Here is a tiny trained network, its code and every weight. The questions are about switching its units off for an input and a target symbol, where a switched-off unit gives its printed mean instead of its output.

import numpy as np


def w(rows, s, z=0):
    codes = np.array(rows[::2]) - 128.0
    scale = np.full(codes.shape[1], s)
    scale[-1] = z or s
    return codes * scale


def norm(h):
    return h / np.sqrt((h * h).mean(-1, keepdims=True) + 1e-5)


def f(y):
    return np.maximum(y, 0)


def softmax(a):
    e = np.exp(a - a.max(-1, keepdims=True))
    return e / e.sum(-1, keepdims=True)


def log_softmax(a):
    a = a - a.max(-1, keepdims=True)
    return a - np.log(np.exp(a).sum(-1, keepdims=True))


def net(x, mask):
    ids = ['αβγδθμξπσφψω'.index(c) for c in x.split()]
    T = len(ids)
    res = E[ids] + P[:T]
    r = norm(res)
    for j in range(2):
        rows = slice(2 * j, 2 * j + 2)
        q, k, v = (r @ M[0][rows].T for M in (Q, K, V))
        z = softmax(np.where(np.tri(T) > 0, q @ k.T / 2**0.5, -1e9)) @ v
        o = O[0][rows]
        res = res + np.where(mask[j], z, o[:, -1]) @ o[:, :-1]
    y = f(norm(res) @ A[0][:, :-1].T + A[0][:, -1])
    res = res + np.where(mask[2:10], y, B[0][:, -1]) @ B[0][:, :-1]
    return log_softmax(norm(res)[-1] @ U[:, :-1].T + U[:, -1])


Q, K, V, O, A, B = {}, {}, {}, {}, {}, {}
E = w([
[114,74,123,112],'α',
[93,115,168,78],'β',
[125,99,141,121],'γ',
[127,117,169,87],'δ',
[113,73,116,85],'θ',
[143,74,111,146],'μ',
[106,90,139,117],'ξ',
[90,104,132,81],'π',
[93,120,127,75],'σ',
[142,255,148,115],'φ',
[168,176,169,110],'ψ',
[84,229,56,40],'ω',
],0.0067)
P = w([
[2,112,206,76],'0',
[142,124,93,170],'1',
[215,120,47,86],'2',
[43,155,168,111],'3',
[142,134,102,163],'4',
[179,116,88,92],'5',
[45,187,145,156],'6',
[141,144,106,158],'7',
[170,100,97,86],'8',
[80,189,183,205],'9',
],0.0069)
Q[0] = w([
[173,140,105,8],'head 0',
[89,191,166,169],'head 0',
[222,117,206,87],'head 1',
[98,100,182,246],'head 1',
],0.011)
K[0] = w([
[39,254,155,85],'head 0',
[209,101,149,63],'head 0',
[170,209,217,132],'head 1',
[188,10,164,173],'head 1',
],0.0097)
V[0] = w([
[75,180,93,45],'head 0',
[38,65,245,150],'head 0',
[198,204,58,104],'head 1',
[210,146,254,219],'head 1',
],0.0054)
O[0] = w([
[84,118,93,47,206],'head 0',
[127,3,203,145,223],'head 0',
[138,65,79,89,78],'head 1',
[253,231,187,83,1],'head 1',
],0.0053,0.0026)
A[0] = w([
[194,131,172,117,36],'neuron 0',
[2,220,237,115,77],'neuron 1',
[77,172,226,180,191],'neuron 2',
[3,182,168,201,95],'neuron 3',
[128,126,91,73,4],'neuron 4',
[192,182,102,166,210],'neuron 5',
[91,206,152,213,122],'neuron 6',
[184,85,87,138,120],'neuron 7',
],0.0082,0.0014)
B[0] = w([
[155,73,111,72,143],'neuron 0',
[7,238,227,110,250],'neuron 1',
[150,172,67,42,207],'neuron 2',
[203,168,206,120,254],'neuron 3',
[170,158,92,156,147],'neuron 4',
[103,74,175,199,166],'neuron 5',
[154,143,5,154,201],'neuron 6',
[110,196,165,142,167],'neuron 7',
],0.012,0.0062)
U = w([
[79,56,120,135,114],'α',
[79,118,2,92,82],'β',
[98,47,188,143,92],'γ',
[219,82,171,58,87],'δ',
[120,108,129,236,113],'θ',
[175,58,206,177,154],'μ',
[209,173,92,116,198],'ξ',
[92,192,136,158,186],'π',
[77,63,137,139,110],'σ',
[142,111,110,185,25],'φ',
[146,116,183,199,4],'ψ',
[55,170,246,86,196],'ω',
],0.0082,0.0022)

Each question gives the input, a string of symbols that net reads in full, and the target symbol t.
The units are the heads (2 rows each of Q, K, V and O) and the neurons (one row each of A and B). Each row of codes is followed by its name. A weight is (code - 128) times the scale printed after its matrix; where a second scale follows, it is the last column's (O, A, B and U).
mask holds one flag per unit, heads first, then neurons. A switched-off unit (its flag False) gives its mean, the last column of its rows in O or B, instead of its output. The means were averaged over made-up inputs and are rounded, as every weight is.
A unit's drop is (log p(t) with every unit on - log p(t) with that unit switched off) / (log p(t) with every unit on - log p(t) with every unit switched off).
The circuit of an input: a set's keep is (log p(t) with only the set's units on - log p(t) with every unit switched off) / (log p(t) with every unit on - log p(t) with every unit switched off). Starting from all 10 units, units are removed one at a time, each time the one whose removal leaves the highest keep (on an exact tie, the one counted first), for as long as the keep stays at least 0.8.
circuit, biggest first: the units of the circuit, biggest drop first
unit that matters most: the unit with the biggest drop
k most important neurons: the k neurons with the biggest drops, biggest first
heads that matter: for each layer, one digit per head in row order, 1 if its drop is at least 0.15 and else 0, layers parted by /
input γ ξ φ π ω, target β: unit that matters most => head 1
input ψ ξ α, target δ: circuit, biggest first => neuron 1; neuron 6
input μ ω ψ, target β: 2 most important neurons => neuron 3; neuron 1
input σ β ξ γ π ξ ψ β φ, target δ: circuit, biggest first => neuron 1; head 1; neuron 6; neuron 0
input μ ξ α μ ω μ ω β γ, target β: heads that matter => 10
input ξ ξ ξ ξ ξ, target ξ: heads that matter => 10
input β δ μ σ σ μ ω γ β, target β: heads that matter => 10
input ω μ π, target β: heads that matter => 00
input μ ω δ, target β: circuit, biggest first => neuron 3; head 1
input α δ γ σ ξ β φ φ γ, target ξ: heads that matter => 11
input ψ θ μ, target δ: circuit, biggest first => neuron 1; neuron 6
input σ μ σ ψ μ φ, target δ: heads that matter => 11
input μ β μ φ ω ω, target β: circuit, biggest first => neuron 1; neuron 3
input α φ β, target ξ: circuit, biggest first => neuron 1
input φ φ μ μ δ β ω δ β, target β: circuit, biggest first => neuron 3; neuron 1
input φ ξ γ μ β ω φ ψ, target μ: heads that matter => 01
input ξ γ α β π ψ ω α α, target β: heads that matter => 10
input β θ μ γ φ α ψ θ γ, target δ: heads that matter => 01
input ω σ β θ ω ξ, target β: circuit, biggest first => neuron 1; neuron 3
input γ δ δ μ μ β δ δ, target δ: heads that matter => 01
input μ μ β ω σ μ, target β: heads that matter => 10
input ω θ σ, target β: 4 most important neurons => neuron 1; neuron 3; neuron 4; neuron 5
input γ ψ φ ψ γ π, target δ: 4 most important neurons => neuron 1; neuron 6; neuron 2; neuron 4
input σ ψ ξ, target δ: heads that matter => 11
input φ δ δ ψ ξ μ, target δ: heads that matter => 11
input ω ψ α, target β: heads that matter => 00
input μ ψ μ μ μ ω ψ δ, target δ: 2 most important neurons => neuron 1; neuron 0
